Below is a small trained network, with its code and all its weights. Each question gives an input and a target symbol and asks what happens when units are switched off, that is, made to give their printed mean instead of their output.

import numpy as np


def w(rows, s, z=0):
    codes = np.array(rows[::2]) - 128.0
    scale = np.full(codes.shape[1], s)
    scale[-1] = z or s
    return codes * scale


def norm(h):
    return h / np.sqrt((h * h).mean(-1, keepdims=True) + 1e-5)


def f(y):
    return y / 2 * (1 + np.tanh(0.7978845608 * (y + 0.044715 * y**3)))


def softmax(a):
    e = np.exp(a - a.max(-1, keepdims=True))
    return e / e.sum(-1, keepdims=True)


def log_softmax(a):
    a = a - a.max(-1, keepdims=True)
    return a - np.log(np.exp(a).sum(-1, keepdims=True))


def net(x, mask):
    ids = ['αβγεζηθλμπστφψ'.index(c) for c in x.split()]
    T = len(ids)
    res = E[ids] + P[:T]
    u = 0
    for l in range(2):
        r = norm(res)
        for j in range(2):
            rows = slice(3 * j, 3 * j + 3)
            q, k, v = (r @ M[l][rows].T for M in (Q, K, V))
            z = softmax(np.where(np.tri(T) > 0, q @ k.T / 3**0.5, -1e9)) @ v
            o = O[l][rows]
            res = res + np.where(mask[u + j], z, o[:, -1]) @ o[:, :-1]
        u += 2
        y = f(norm(res) @ A[l][:, :-1].T + A[l][:, -1])
        res = res + np.where(mask[u : u + 4], y, B[l][:, -1]) @ B[l][:, :-1]
        u += 4
    return log_softmax(norm(res)[-1] @ U[:, :-1].T + U[:, -1])


Q, K, V, O, A, B = {}, {}, {}, {}, {}, {}
E = w([
[130,159,131,123,191,90,155,149,104,177,126],'α',
[173,122,141,193,122,146,119,180,150,118,91],'β',
[182,89,185,71,126,116,91,167,113,135,47],'γ',
[155,51,164,2,174,64,194,209,109,94,186],'ε',
[100,91,167,79,146,130,160,124,168,132,148],'ζ',
[106,155,83,145,138,144,162,181,138,163,137],'η',
[80,116,73,149,143,156,83,122,188,119,134],'θ',
[102,58,133,183,190,164,83,134,122,131,103],'λ',
[103,78,68,60,109,123,138,215,125,127,112],'μ',
[137,138,102,100,230,89,130,113,189,144,122],'π',
[99,142,67,131,140,153,120,122,106,159,72],'σ',
[139,75,114,148,94,200,54,122,73,212,53],'τ',
[68,111,131,118,128,135,94,146,131,101,108],'φ',
[129,206,89,94,144,106,93,207,163,185,188],'ψ',
],0.0049)
P = w([
[81,186,170,127,89,61,170,95,110,114,120],'0',
[89,157,200,113,178,216,82,200,207,148,80],'1',
[123,46,109,169,116,1,89,173,95,216,221],'2',
[106,151,205,127,181,208,87,197,206,152,76],'3',
[201,13,87,154,97,57,103,143,94,175,223],'4',
[104,164,220,124,185,215,90,205,216,150,67],'5',
],0.0033)
Q[0] = w([
[174,98,34,202,64,65,129,69,45,103,237],'0.h1',
[120,172,58,111,54,83,185,4,108,97,185],'0.h1',
[116,180,179,93,133,242,159,129,201,106,97],'0.h1',
[166,55,67,168,71,16,105,62,6,130,227],'0.h2',
[159,156,160,132,110,144,138,73,129,70,168],'0.h2',
[148,156,145,139,93,118,73,17,99,72,114],'0.h2',
],0.0045)
K[0] = w([
[196,36,83,148,198,206,46,211,158,165,207],'0.h1',
[103,125,109,76,238,215,60,223,213,192,146],'0.h1',
[59,199,215,136,83,136,185,102,188,108,56],'0.h1',
[219,12,128,240,135,123,29,177,93,141,168],'0.h2',
[128,142,196,181,169,199,92,166,170,133,95],'0.h2',
[128,130,197,187,138,130,3,125,137,93,70],'0.h2',
],0.0043)
V[0] = w([
[81,130,31,59,165,155,112,56,117,183,81],'0.h1',
[66,117,124,86,170,140,120,144,210,84,204],'0.h1',
[85,183,125,206,93,194,137,85,194,125,125],'0.h1',
[116,85,100,70,168,138,104,189,224,170,225],'0.h2',
[154,149,176,124,146,136,28,120,221,88,46],'0.h2',
[214,174,232,167,151,151,145,2,116,126,101],'0.h2',
],0.0032)
O[0] = w([
[155,111,132,146,91,83,30,217,171,180,26,159],'0.h1',
[255,209,137,140,118,174,6,90,88,108,181,131],'0.h1',
[94,159,29,33,134,235,109,91,208,223,145,89],'0.h1',
[123,129,58,139,77,161,148,25,60,103,85,177],'0.h2',
[179,116,18,146,84,83,146,185,134,120,112,61],'0.h2',
[136,88,124,129,206,144,82,243,101,117,157,3],'0.h2',
],0.0037,0.0035)
A[0] = w([
[126,158,87,143,113,91,129,152,160,165,105,254],'0.n1',
[105,119,120,125,164,59,151,140,173,108,142,78],'0.n2',
[120,99,199,144,156,107,186,152,123,124,92,157],'0.n3',
[177,132,142,127,178,253,57,108,132,120,135,105],'0.n4',
],0.0047,0.00064)
B[0] = w([
[195,103,128,111,216,136,179,102,94,74,117,226],'0.n1',
[133,223,161,160,53,145,136,189,187,30,120,159],'0.n2',
[83,187,32,185,105,214,40,136,94,115,191,234],'0.n3',
[143,126,182,3,78,51,213,203,57,50,194,254],'0.n4',
],0.0036,0.0017)
Q[1] = w([
[110,62,60,200,96,67,67,72,43,118,227],'1.h1',
[130,125,88,177,100,52,15,59,149,79,210],'1.h1',
[184,47,84,254,96,50,29,136,55,79,137],'1.h1',
[85,81,15,238,156,128,119,110,126,196,72],'1.h2',
[84,42,36,242,84,12,98,56,42,177,213],'1.h2',
[99,190,79,43,234,221,210,147,143,173,25],'1.h2',
],0.0036)
K[1] = w([
[167,60,105,91,148,105,119,136,102,159,195],'1.h1',
[173,74,115,85,109,99,166,100,116,164,137],'1.h1',
[185,2,72,133,118,119,104,116,93,162,144],'1.h1',
[108,23,152,147,106,153,174,145,137,116,102],'1.h2',
[182,19,110,128,104,107,174,83,79,180,168],'1.h2',
[47,127,137,107,179,187,65,187,190,114,142],'1.h2',
],0.0053)
V[1] = w([
[157,61,84,122,89,113,132,144,25,139,167],'1.h1',
[109,136,87,199,183,186,103,174,125,99,154],'1.h1',
[173,120,103,113,95,123,160,139,51,181,131],'1.h1',
[109,204,64,194,81,125,37,143,139,143,128],'1.h2',
[112,67,159,140,124,181,2,146,81,131,147],'1.h2',
[151,84,143,47,136,155,116,127,148,161,172],'1.h2',
],0.0035)
O[1] = w([
[87,220,121,80,185,206,171,208,155,163,112,8],'1.h1',
[125,155,90,102,181,148,86,27,96,150,171,79],'1.h1',
[72,235,127,47,146,94,88,236,250,80,116,74],'1.h1',
[179,170,72,129,143,198,82,106,206,94,63,185],'1.h2',
[182,99,254,88,163,213,71,127,163,95,152,73],'1.h2',
[85,57,198,145,84,159,155,96,106,165,163,52],'1.h2',
],0.0036,0.0018)
A[1] = w([
[171,74,165,81,182,116,46,253,110,93,145,142],'1.n1',
[118,157,27,151,130,43,121,103,153,212,68,19],'1.n2',
[149,129,40,158,196,185,65,101,149,105,53,9],'1.n3',
[147,19,190,81,63,143,96,141,127,222,135,146],'1.n4',
],0.0036,0.0014)
B[1] = w([
[114,89,24,152,111,120,100,67,47,222,128,252],'1.n1',
[154,84,169,88,195,225,168,154,122,108,126,237],'1.n2',
[119,77,202,85,38,137,158,158,111,79,231,182],'1.n3',
[163,210,168,183,198,95,188,142,254,90,180,236],'1.n4',
],0.0044,0.0023)
U = w([
[88,43,137,118,151,175,170,181,133,91,55,103],'α',
[114,232,173,162,198,135,86,136,57,105,119,172],'β',
[176,234,85,40,112,145,136,153,176,167,131,162],'γ',
[134,147,163,186,56,103,82,64,137,89,58,106],'ε',
[108,149,230,126,128,78,183,111,186,134,195,145],'ζ',
[109,151,66,202,115,172,153,196,128,51,183,111],'η',
[94,165,103,85,52,60,177,178,128,88,65,90],'θ',
[144,124,54,125,101,74,69,162,60,197,103,246],'λ',
[254,96,96,166,165,66,169,114,133,89,126,68],'μ',
[186,119,110,66,70,205,97,61,150,114,170,76],'π',
[62,121,74,108,159,152,197,45,99,175,139,181],'σ',
[127,110,165,69,100,74,153,190,36,135,201,160],'τ',
[113,71,145,159,160,171,57,89,83,147,203,12],'φ',
[117,115,118,181,170,115,81,173,215,218,114,126],'ψ',
],0.0057,0.0012)

Each question gives the input, a string of symbols that net reads in full, and the target symbol t.
The units are the heads (3 rows each of Q, K, V and O) and the neurons (one row each of A and B). Each row of codes is followed by its name. A weight is (code - 128) times the scale printed after its matrix; where a second scale follows, it is the last column's (O, A, B and U).
mask holds one flag per unit, layer by layer, with each layer's heads first. A switched-off unit (its flag False) gives its mean, the last column of its rows in O or B, instead of its output. The means were averaged over made-up inputs and are rounded, as every weight is.
A unit's drop is (log p(t) with every unit on - log p(t) with that unit switched off) / (log p(t) with every unit on - log p(t) with every unit switched off).
The circuit of an input: a set's keep is (log p(t) with only the set's units on - log p(t) with every unit switched off) / (log p(t) with every unit on - log p(t) with every unit switched off). Starting from all 12 units, units are removed one at a time, each time the one whose removal leaves the highest keep (on an exact tie, the one counted first), for as long as the keep stays at least 0.8.
units of the circuit, in order: the units of the circuit, biggest drop first
top k neurons: the k neurons with the biggest drops, biggest first
which heads matter: for each layer, one digit per head in row order, 1 if its drop is at least 0.15 and else 0, layers parted by /
input ε ε σ, target α: units of the circuit, in order	[1.n2 1.h1 0.h2 1.n1]
input ε ζ γ β φ, target ε: units of the circuit, in order	[0.h2 0.n4 1.n1]
input ε ε π η μ θ, target β: units of the circuit, in order	[0.h1 1.h1]
input η μ λ φ η θ, target ζ: top 2 neurons	[0.n4 1.n4]
input γ η η θ, target η: units of the circuit, in order	[0.h1 0.h2 0.n3]
input μ π σ τ, target ε: units of the circuit, in order	[0.h2 0.h1]
input θ π μ β ζ, target ζ: units of the circuit, in order	[1.h2 1.n4]
input β π θ η β ψ, target σ: which heads matter	10 / 00
input π γ η π π π, target λ: units of the circuit, in order	[0.h2 0.h1 1.n1 0.n4]
input ζ σ η λ, target τ: units of the circuit, in order	[0.n4 0.h1]
input α φ μ φ τ φ, target φ: which heads matter	01 / 10
input φ ε η η λ θ, target μ: top 2 neurons	[0.n4 0.n3]
input φ ψ γ τ β, target η: units of the circuit, in order	[0.h1 1.h1 0.n3]
input θ θ σ η, target γ: units of the circuit, in order	[0.h1 0.n4]
input ε π β λ α η, target β: which heads matter	10 / 00
input μ γ η σ ψ σ, target ε: units of the circuit, in order	[0.h2 1.h1]
input π ζ σ η τ σ, target λ: which heads matter	11 / 00
input η ζ η σ μ, target θ: which heads matter	11 / 10
input σ σ σ σ η η, target ψ: units of the circuit, in order	[0.h1 0.h2 1.h1]
input β ζ γ π σ π, target σ: units of the circuit, in order	[0.h1]
input η η π π, target ζ: top neuron	[0.n4]
input σ π α φ, target ψ: which heads matter	11 / 00
input λ σ ζ σ, target π: units of the circuit, in order	[1.h2 1.n3 1.h1]
input ε ζ ε α α, target β: top 2 neurons	[0.n3 0.n4]
input τ σ φ μ π θ, target α: which heads matter	11 / 00
input θ α σ φ ψ, target γ: which heads matter	01 / 10
input η φ η η π α, target ζ: top 2 neurons	[0.n4 1.n4]
input π ψ π σ β, target η: top 2 neurons	[0.n4 1.n1]
